Below is a small trained network, with its code and all its weights. Each question gives an input and a class and asks what happens when units are switched off, that is, made to give their printed mean instead of their output.

import numpy as np


def w(rows, s, z=0):
    codes = np.array(rows[::2]) - 128.0
    scale = np.full(codes.shape[1], s)
    scale[-1] = z or s
    return codes * scale


def norm(h):
    return h / np.sqrt((h * h).mean(-1, keepdims=True) + 1e-5)


def f(y):
    return y / 2 * (1 + np.tanh(0.7978845608 * (y + 0.044715 * y**3)))


def log_softmax(a):
    a = a - a.max(-1, keepdims=True)
    return a - np.log(np.exp(a).sum(-1, keepdims=True))


def net(x, mask):
    res = np.array(x, float).reshape(1, 4) / 4 @ E
    u = 0
    for l in range(2):
        y = f(norm(res) @ A[l][:, :-1].T + A[l][:, -1])
        res = res + np.where(mask[u : u + 13], y, B[l][:, -1]) @ B[l][:, :-1]
        u += 13
    return log_softmax(norm(res)[-1] @ U[:, :-1].T + U[:, -1])


A, B = {}, {}
E = w([
[136,154,63,208,108],'x0',
[78,14,81,146,107],'x1',
[160,101,218,192,3],'x2',
[234,39,147,189,214],'x3',
],0.0063)
A[0] = w([
[199,90,166,4,112,137],'L0N1',
[101,156,39,234,108,59],'L0N2',
[85,90,106,137,112,120],'L0N3',
[180,140,89,209,122,97],'L0N4',
[115,39,113,162,120,139],'L0N5',
[136,188,172,170,169,85],'L0N6',
[120,100,182,128,144,111],'L0N7',
[157,133,181,147,98,66],'L0N8',
[129,164,85,201,124,77],'L0N9',
[163,202,136,102,107,54],'L0N10',
[230,185,160,93,131,87],'L0N11',
[186,202,45,171,98,2],'L0N12',
[90,158,101,132,215,110],'L0N13',
],0.011,0.0049)
B[0] = w([
[7,179,202,159,189,249],'L0N1',
[24,94,203,67,138,207],'L0N2',
[198,100,88,87,22,168],'L0N3',
[82,96,245,112,166,203],'L0N4',
[181,125,96,68,133,254],'L0N5',
[146,101,112,75,134,165],'L0N6',
[80,132,127,132,121,158],'L0N7',
[186,159,87,197,134,167],'L0N8',
[78,148,245,58,186,159],'L0N9',
[148,88,131,56,125,159],'L0N10',
[214,31,122,23,96,216],'L0N11',
[136,165,255,31,174,162],'L0N12',
[162,192,53,248,108,238],'L0N13',
],0.0068,0.0037)
A[1] = w([
[177,80,141,198,193,56],'L1N1',
[95,87,175,113,78,82],'L1N2',
[188,96,200,157,49,117],'L1N3',
[135,136,202,154,81,112],'L1N4',
[55,151,180,195,115,240],'L1N5',
[207,94,111,103,44,147],'L1N6',
[34,64,104,193,127,123],'L1N7',
[64,82,201,136,187,185],'L1N8',
[157,209,92,57,23,29],'L1N9',
[75,156,116,103,35,89],'L1N10',
[213,45,156,118,161,3],'L1N11',
[234,103,98,11,122,229],'L1N12',
[59,24,98,137,114,16],'L1N13',
],0.011,0.0035)
B[1] = w([
[4,163,127,205,62,191],'L1N1',
[116,132,121,120,187,193],'L1N2',
[149,213,2,124,134,238],'L1N3',
[141,158,53,112,237,195],'L1N4',
[202,150,126,102,202,221],'L1N5',
[124,134,64,86,125,201],'L1N6',
[218,150,167,76,180,177],'L1N7',
[141,239,222,109,126,254],'L1N8',
[111,29,163,182,81,189],'L1N9',
[61,98,188,222,99,203],'L1N10',
[12,34,191,177,85,209],'L1N11',
[162,54,105,88,86,251],'L1N12',
[252,143,187,68,197,167],'L1N13',
],0.0089,0.0058)
U = w([
[150,180,210,105,160,252],'0',
[41,86,183,227,34,86],'1',
[224,44,101,33,80,88],'2',
[176,210,7,199,147,32],'3',
],0.013,0.0031)

Each question gives the input, the list of numbers given to net, and the class t.
The units are the neurons (one row each of A and B). Each row of codes is followed by its name. A weight is (code - 128) times the scale printed after its matrix; where a second scale follows, it is the last column's (A, B and U).
mask holds one flag per neuron, layer by layer. A switched-off neuron (its flag False) gives its mean, the last column of its row in B, instead of its output. The means were averaged over made-up inputs and are rounded, as every weight is.
A unit's drop is (log p(t) with every unit on - log p(t) with that unit switched off) / (log p(t) with every unit on - log p(t) with every unit switched off).
The circuit of an input: a set's keep is (log p(t) with only the set's units on - log p(t) with every unit switched off) / (log p(t) with every unit on - log p(t) with every unit switched off). Starting from the 12 units with the biggest drops (on a tie, the unit counted first), units are removed one at a time, each time the one whose removal leaves the highest keep (on an exact tie, the one counted first), for as long as the keep stays at least 0.8.
units of the circuit, in order: the units of the circuit, biggest drop first
k most important neurons: the k neurons with the biggest drops, biggest first
top k neurons in layer l: the k neurons of layer l with the biggest drops, biggest first
input [4,-5,6,8], class 1: units of the circuit, in order	[L1N1]
input [7,2,4,-6], class 0: units of the circuit, in order	[L0N2, L1N5]
input [4,-6,-8,-8], class 1: 3 most important neurons	[L1N9, L1N3, L1N4]
input [3,-8,-7,5], class 2: 2 most important neurons	[L0N11, L1N12]
input [3,-6,-6,2], class 2: 3 most important neurons	[L0N11, L1N12, L0N1]
input [0,1,8,-6], class 3: units of the circuit, in order	[L1N3, L1N4]
input [-5,0,-6,-6], class 1: top 2 neurons in layer 1	[L1N3, L1N4]
input [5,-3,7,4], class 3: top 2 neurons in layer 0	[L0N1, L0N8]
input [-4,3,-8,7], class 3: 2 most important neurons	[L0N13, L0N11]
input [-7,6,5,8], class 1: top 2 neurons in layer 1	[L1N11, L1N1]
input [6,7,5,5], class 2: 2 most important neurons	[L0N1, L0N5]
input [-3,4,-6,-1], class 3: top 2 neurons in layer 0	[L0N13, L0N11]
input [-4,1,-4,-5], class 1: 4 most important neurons	[L1N10, L0N4, L1N3, L0N2]
input [1,5,6,-3], class 3: units of the circuit, in order	[L1N3]
input [1,-6,-8,-5], class 3: units of the circuit, in order	[L0N13, L1N8]
input [7,6,-1,6], class 0: top 2 neurons in layer 1	[L1N13, L1N8]
input [7,0,7,1], class 0: top 3 neurons in layer 0	[L0N4, L0N2, L0N9]
input [-7,2,-8,3], class 3: top 3 neurons in layer 0	[L0N13, L0N4, L0N2]
input [1,-7,8,6], class 3: top 2 neurons in layer 0	[L0N8, L0N5]
input [5,-6,0,4], class 2: units of the circuit, in order	[L0N11]
input [-8,7,0,7], class 0: 3 most important neurons	[L0N1, L1N13, L1N8]
